Here is a tiny trained network, its code and every weight. The questions are about switching its units off for an input and a target symbol, where a switched-off unit gives its printed mean instead of its output.

import numpy as np


def w(rows, s, z=0):
    codes = np.array(rows[::2]) - 128.0
    scale = np.full(codes.shape[1], s)
    scale[-1] = z or s
    return codes * scale


def softmax(a):
    e = np.exp(a - a.max(-1, keepdims=True))
    return e / e.sum(-1, keepdims=True)


def log_softmax(a):
    a = a - a.max(-1, keepdims=True)
    return a - np.log(np.exp(a).sum(-1, keepdims=True))


def net(x, mask):
    ids = ['ΔΘΛΨΩαβγζημξπστφ'.index(c) for c in x.split()]
    T = len(ids)
    res = E[ids] + P[:T]
    u = 0
    for l in range(3):
        r = res
        for j in range(2):
            rows = slice(2 * j, 2 * j + 2)
            q, k, v = (r @ M[l][rows].T for M in (Q, K, V))
            z = softmax(np.where(np.tri(T) > 0, q @ k.T / 2**0.5, -1e9)) @ v
            o = O[l][rows]
            res = res + np.where(mask[u + j], z, o[:, -1]) @ o[:, :-1]
        u += 2
    return log_softmax(res[-1] @ U[:, :-1].T + U[:, -1])


Q, K, V, O = {}, {}, {}, {}
E = w([
[4,222,198],'Δ',
[169,192,254],'Θ',
[150,115,115],'Λ',
[87,186,35],'Ψ',
[220,23,86],'Ω',
[153,77,133],'α',
[167,109,147],'β',
[99,112,135],'γ',
[192,149,117],'ζ',
[149,92,150],'η',
[229,129,93],'μ',
[24,154,116],'ξ',
[131,63,227],'π',
[75,238,160],'σ',
[160,113,112],'τ',
[75,139,137],'φ',
],0.0074)
P = w([
[110,255,163],'0',
[75,107,124],'1',
[92,104,118],'2',
[85,101,117],'3',
[91,103,104],'4',
[92,111,105],'5',
[84,107,105],'6',
[93,101,97],'7',
[96,101,93],'8',
[106,115,101],'9',
[129,109,91],'10',
[116,107,88],'11',
[118,105,88],'12',
[120,118,89],'13',
],0.0071)
Q[0] = w([
[103,4,143],'0.h0',
[83,209,119],'0.h0',
[137,57,103],'0.h1',
[175,182,188],'0.h1',
],0.023)
K[0] = w([
[104,2,132],'0.h0',
[152,175,172],'0.h0',
[142,185,171],'0.h1',
[142,42,126],'0.h1',
],0.026)
V[0] = w([
[1,209,94],'0.h0',
[233,131,7],'0.h0',
[140,207,20],'0.h1',
[7,102,82],'0.h1',
],0.0098)
O[0] = w([
[202,87,27,255],'0.h0',
[2,74,111,56],'0.h0',
[94,123,30,183],'0.h1',
[224,64,83,183],'0.h1',
],0.0088,0.007)
Q[1] = w([
[92,189,41],'1.h0',
[171,179,248],'1.h0',
[116,128,198],'1.h1',
[27,131,68],'1.h1',
],0.015)
K[1] = w([
[104,180,180],'1.h0',
[167,25,215],'1.h0',
[147,67,174],'1.h1',
[168,255,161],'1.h1',
],0.014)
V[1] = w([
[231,29,153],'1.h0',
[118,2,73],'1.h0',
[169,174,176],'1.h1',
[111,246,157],'1.h1',
],0.0099)
O[1] = w([
[131,255,138,155],'1.h0',
[53,214,198,166],'1.h0',
[176,150,103,13],'1.h1',
[222,74,112,5],'1.h1',
],0.0089,0.0032)
Q[2] = w([
[89,84,244],'2.h0',
[90,91,26],'2.h0',
[51,169,139],'2.h1',
[85,15,196],'2.h1',
],0.011)
K[2] = w([
[72,100,246],'2.h0',
[78,171,36],'2.h0',
[67,189,91],'2.h1',
[37,73,240],'2.h1',
],0.011)
V[2] = w([
[130,217,216],'2.h0',
[181,48,216],'2.h0',
[76,32,146],'2.h1',
[248,98,184],'2.h1',
],0.011)
O[2] = w([
[238,114,165,4],'2.h0',
[78,134,254,53],'2.h0',
[48,50,153,46],'2.h1',
[29,226,124,207],'2.h1',
],0.0089,0.014)
U = w([
[204,244,118,37],'Δ',
[91,192,169,111],'Θ',
[140,150,150,87],'Λ',
[254,31,95,163],'Ψ',
[138,146,164,94],'Ω',
[152,164,159,82],'α',
[131,156,161,142],'β',
[185,189,227,246],'γ',
[102,127,160,87],'ζ',
[145,168,164,149],'η',
[102,106,194,167],'μ',
[243,169,118,63],'ξ',
[154,213,208,254],'π',
[108,148,11,134],'σ',
[134,148,149,81],'τ',
[180,175,139,65],'φ',
],0.0042,0.0093)

Each question gives the input, a string of symbols that net reads in full, and the target symbol t.
The units are the heads (2 rows each of Q, K, V and O). Each row of codes is followed by its name. A weight is (code - 128) times the scale printed after its matrix; where a second scale follows, it is the last column's (O and U).
mask holds one flag per head, layer by layer. A switched-off head (its flag False) gives its mean, the last column of its rows in O, instead of its output. The means were averaged over made-up inputs and are rounded, as every weight is.
A unit's drop is (log p(t) with every unit on - log p(t) with that unit switched off) / (log p(t) with every unit on - log p(t) with every unit switched off).
The circuit of an input: a set's keep is (log p(t) with only the set's units on - log p(t) with every unit switched off) / (log p(t) with every unit on - log p(t) with every unit switched off). Starting from all 6 units, units are removed one at a time, each time the one whose removal leaves the highest keep (on an exact tie, the one counted first), for as long as the keep stays at least 0.8.
units of the circuit, in order: the units of the circuit, biggest drop first
most important unit: the unit with the biggest drop
which heads matter: for each layer, one digit per head in row order, 1 if its drop is at least 0.15 and else 0, layers parted by /
drop when u is switched off: that unit's drop, to one decimal
input Δ Θ μ Ψ σ Ψ Δ Δ Ψ Θ, target Δ: units of the circuit, in order => [0.h0, 2.h1, 1.h0, 1.h1]
input Θ Θ φ Ψ Δ π σ Ψ Ω φ β Ψ Θ β, target Θ: most important unit => 1.h0
input Θ π γ ξ Ω Λ Ψ η Ψ γ Θ, target Θ: which heads matter => 01 / 11 / 11
input Δ ξ Ψ Θ Ψ μ Ψ Θ η, target Δ: units of the circuit, in order => [0.h0, 1.h0, 2.h1, 1.h1]
input ζ μ Δ Δ Ψ β Δ Δ Ψ μ ξ π Ω, target μ: units of the circuit, in order => [0.h0, 2.h1, 1.h0]
input Δ σ Δ ξ Ψ σ Ψ Ψ ξ Δ Θ π, target Δ: units of the circuit, in order => [0.h0, 1.h0, 2.h1, 2.h0]
input Δ π σ Ψ π μ η φ, target Δ: units of the circuit, in order => [0.h0, 2.h1, 1.h0, 1.h1]
input Ψ μ Ψ β σ, target Ψ: units of the circuit, in order => [2.h1, 0.h0, 0.h1]
input Δ φ Ψ π μ Θ Ψ Θ α β, target Δ: units of the circuit, in order => [0.h0, 1.h0, 2.h1, 1.h1]
input Δ Ψ Δ Δ ξ, target Δ: units of the circuit, in order => [0.h0, 2.h1, 1.h1, 1.h0]
input Ψ Ψ η γ Ψ ξ, target Ψ: units of the circuit, in order => [2.h1, 0.h1]
input π β σ Δ Δ, target π: which heads matter => 11 / 01 / 11
input Δ Θ Ψ Ψ Δ Δ η φ γ Δ Δ β, target Δ: which heads matter => 10 / 11 / 01
input Δ ξ ζ σ ζ Ψ φ γ Δ μ α, target Δ: units of the circuit, in order => [0.h0, 1.h0, 2.h1, 1.h1]
input μ Δ Θ Δ Θ α Λ Ψ Δ Δ, target μ: which heads matter => 11 / 10 / 11
input Δ ζ Ψ Ψ ζ, target Δ: units of the circuit, in order => [0.h0, 2.h1, 1.h0, 1.h1]
input Δ Ψ Ψ γ Δ Ψ π Ψ, target Δ: which heads matter => 10 / 11 / 01
input Ψ Θ Ψ Θ Ω Ψ σ Θ Ψ Θ Θ Θ Ψ Θ, target Ψ: which heads matter => 11 / 10 / 11
input Θ Ψ Ψ Θ μ φ Λ Ψ, target Θ: which heads matter => 11 / 11 / 11
input Ψ Ψ π Θ σ Δ Ψ π Θ Ω Θ β, target Ψ: which heads matter => 11 / 11 / 11
input Θ Θ Ψ Ψ Ψ π Δ σ Ψ Ψ μ β Δ σ, target Θ: drop when 0.h0 is switched off => 0.3
input Δ σ Ψ σ, target Δ: drop when 2.h1 is switched off => 0.6
